Each row, then roughly how far along a hidden order it lies, from 0 to 15:
In the rows, zero is written as 100.
[105 106 108  72 121  89  90  96  90 119 127  87  94 101 115 105 114  91
  70 155 101 109  84  58 115 115  81  80 122  85  87 100  78  70 105  72
 117  93  84 112 100 108 102  88 111 124 100  94  98  91  96  85  95  97
  70  97  93  89 133  69 106 113  84 100 104 130  92  99  75  81  84  98
  87  82 102 106  83 119  76  85 122 136 104  98 102 118  65  84  95 139
  97 117 167 169  98 118 109  54 115  88 115  87 126  64 121 119 126 104
 122  96  91 105  67  90]	8
[105  97  89 104 101  96  99 100  90  95  97  99  87  97 101  87 106 102
 102  93 110 112 105  87 104 102  86  98 115  97 102  99 109 108 105 104
  99  97  96 116 106 119 108  92 113 107  92 114 104  96  93  98 110  99
  97  94 104  99 109  68 107 107  84 109 101  90 105 100  91 104  98  94
 101 107  98 108  93 109  94 108  95  91 109  95  85  99  99 107  98 105
  95 100  58 180  88 113 100 100 101 104  97  99 101  95 100  92 101 106
  97 131  87 106  93 113]	0
[131  86  93  89 137  80  98 109  91 118 100  92  73  92 106 120 111  64
 101 145  98 131  63  68 105 107  85  80 141  94  89  99  84  81 114  97
 101 118  69 115  86 126 102  94 100 133  92 124 103  87  92  86 115  89
  63  88 104  91 132  66 132 126  81 118 102  69 106  86  74  97 104  98
  66 104  60 123  78 132  80  91 140 126 102 101  68 118  67  66  68 125
  92 105 200 167  76 151 113  35 100 122 120  92 153  59 117  89 103 107
 122 104 118 103  35 100]	12
[101  92  96 105 129  96  94 106  92 104 111  98 106  97  92 107  99  94
  82 103 102 104  90  96 113 110  80  96  91  98  92  99  93  90  84  87
 117 108  91 110  99  89  89  84  81 112 101  96 103  94 100  93  96 103
  89 101 101 104 107  61 115  96  85  97 101 110  97 102  91 106  79  96
  92 104  90  99 106 105  97  87 109 130  98  99  96 106 107  77  92 104
 100 107 128 156 139 110  94  81 100 104 108 106 111 102 103 104 103 109
 117 167  91 107  89  87]	1
[112 106 108 100 116  92  92  99  90 110  99  96  98  96  90 116 101  95
  87 133  96 111  79  82  95 110  85  95 114  99  99 105  93  90 106  93
 100 103 104 120  89  93  85 112  87  98 104 100  96  99  94  99 100 101
  91  95  98  87 107  60  98 102  81 103 102 105 101  94  85  80 114 108
  87  90  85 100  84 109  90  75 112 121  91 106 106 109  69  88 101 105
  96 104 117 167  86 102 109  96  98 103 111  93 123  85 118 103 105  93
 113 174 120  96  71  83]	3
[124 120 120  79 133  86  87  96  92 119 106  87  84 104 109 121 108  94
  86 172  98 116  81  65  95 131  78  85 144  86  88 108  72  70 121  75
 101  96  88 122  91 111  88 113 106 109 102  99  91  93  98  88 102 101
  79  90  93  74 137  64 103 113  83 108 108 106  97  90  66  58 117 110
  70  69  77 108  60 123  71  60 119 160  94 104 110 115  15  93  93 133
  90 112 156 200  99 108 116  66 111 106 118  79 145  61 133 111 119  87
 119  58 120 101  41  80]	10
[111 100 109  93 121  94  95 101  92 107  94  97  95  97  90 118  98  93
  96 124  96 109  76  84  94 115  86  89  99  99  92 106  92  84 103 100
 101 103  96 120  89  95  86 111  80  99 104  98  95  99 101  93 101 103
  92  96  98  88 113  53 101  92  82 104 103  90 101  94  85  79 115 110
  83  84  88 102  84 109  88  77 119 128  91 107 106 105  74  84  92 103
  96 106 124 174  98 109 106  92  99 104 108  93 126  81 114 101 104  93
 104 103 117  97  88  83]	3
[114 112 112  74 123  90  91  96  91 119 124  87  98  99 113 124 111  96
  73 165  95 109  72  65 109 115  85  87 121  88  88 102  81  56 109  71
 111  95  83 120  93 102  95  94 102 116 104  89  94  91 104  83  93 101
  74  97  92  89 124  65 107 115  86  96 104 122  90  98  71  77  93  99
  81  78  83 105  74 113  90  75 124 153  97 102 104 114  62  81  96 136
  98 116 169 178  87 117 111  59 113 107 116  85 130  83 123 125 123 101
 139 120 103 101  51  86]	9
[116 115 116  86 139  84  88  95  88 123 111  90  94 103 106 123 111  83
  80 168  92 125  68  62  95 120  86  85 123  90  90 105  76  64 124  80
 102 106  84 126  86 103  90 114 100 113 104  94  90  92 111  90  99  97
  70  95  92  79 136  66 103 115  81 104 104 107  93  91  81  68 113 108
  73  71  84 106  73 118  81  65 129 151  92 106 105 117  39  75  93 132
  95 113 169 171  87 116 115  56 108 108 118  80 148  69 130 117 119  92
 128  97 125  98  44  85]	10
[103 133 123  87 108  98  89  87  92 118 116  88 101 101 108 110 113 119
  74 145  99  90 104  76  97 111  85  97 130  85  96 105  76  81 119  75
 108  76 105 109 103 103  95 116 118 103 105  84  91  98 103  95  90 105
  96 101  80  80 124  41  86 108  83  93 106 137  89 104  79  55 108 104
  95  62 119  98  83  97  79  78 101 134  97 100 130 109  49 126 112 139
  95 115 128 159  85  84 108 102 116  93 100  88 107  82 124 127 123  88
 112 102  98 101  57  89]	3
[126  91  94  98 121  89  97 106  89  99  90  97  81 101  98 108 102  81
 110 103  98 120  75  84  96 108  84  93 111  99  98 101  94  92 114 103
  94 112  62 115  94 120  94 103  94 108  95 119 100  94  97  90 112  95
  89  91 104  97 112  58 118 110  80 113 102  72 107  88  86  92 114 101
  76 100  76 109  81 120  85  92 122 111 101 101  82 105  83  84  73 104
  94  96 132 144  86 126 109  82  94 114 110  98 122  79 108  85 103 108
 103 125 116  98  65 102]	5
[130 113 120  57 149  85  84  95  91 135 125  84  88  99 119 131 118  81
  65 200  88 126  61  45 102 121  87  78 150  84  81 106  54  44 122  62
 111  97  69 128  86 108  93 105 106 121 104  90  89  88 107  79  94  92
  57  93  89  77 156  43 118 125  84 103 106 119  89  90  63  53 102 105
  70  67  80 105  69 125  67  68 143 180  94 105 108 128   0  63  82 154
  95 124 200 186  88 138 121  38 116 114 129  72 161  53 136 127 132  96
 139  82 118 106  28  74]	15
[126  95  92  79 138  76  90 105  93 116 116  87  72  98 120 113 115  82
  90 173 104 129  70  51 113 117  84  81 136  87  87 100  79  68 113  81
 113 108  68 134  99 133 106  84 110 134  90 119 103  83 112  73 110  92
  65  86 101  92 143  60 126 128  87 116 104  94 102  92  60  85  91  93
  72  89  68 120  66 136  72  90 131 119 108  95  78 118  57  77  78 136
  90 112 200 160  90 162 112  35 110 121 122  85 144  57 121 102 125 111
 131  22 101 103  35  99]	13
[113  88  90  78 117  88  96 109  92 113 113  94 101  96 102 113 107  74
  84 139  97 116  75  69 117 108  85  86 105  94  89  97  84  82  95  87
 115 123  78 112  92 103  99  74  89 126  99 104 103  89  98  79 100  93
  74  96 101 103 125  64 116 112  84 100 101  99  98  95  78 107  75  94
  83 101  85 109  95 115  90  92 121 126 100 100  86 118  90  61  82 123
 100 113 176 168 107 139 102  44  99 117 118  96 127  80 112 107 109 113
 128  97  93 101  69  92]	8
[115  96 103  98 123  89  93 102  89 105  90  98  92  98  90 117 105  88
  98 116  96 112  78  83  93 115  82  93 106  99  92 105  91  91 105  98
  95 108  97 115  86 101  84 114  91 102 102 104  96  98  91  99 105 100
  87  95 100  89 109  57 103 100  81 108 102  85 106  90  90  85 118 109
  82  97  74 104  81 110  98  82 122 123  91 106 100 107  86  84  85 104
  98 102 137 168  84 106 107  83  96 104 114  95 123  85 118  93 107  94
 101  99 121  94  70  80]	4
[126  70  95  87 139  88  97 118  89 117 101 104  97 104  81 139  92  60
  91 111  86 125  45  84 102 117  85  73  91 104  83  99  83  85  94 102
 105 133  78 134  73  93  75  98  48 106 106 108  97  95  97  82 100  91
  67  95 105  99 116  64 119 101  79 105 101  66 106  85  87  90 102 109
  67 113  48 107  88 117 105  73 143 144  82 117  75 120  92  27  66 106
 101 108 194 158 104 129 108  41  86 119 130 100 148  84 112  94  91 106
 127 108 129 104  68  63]	10
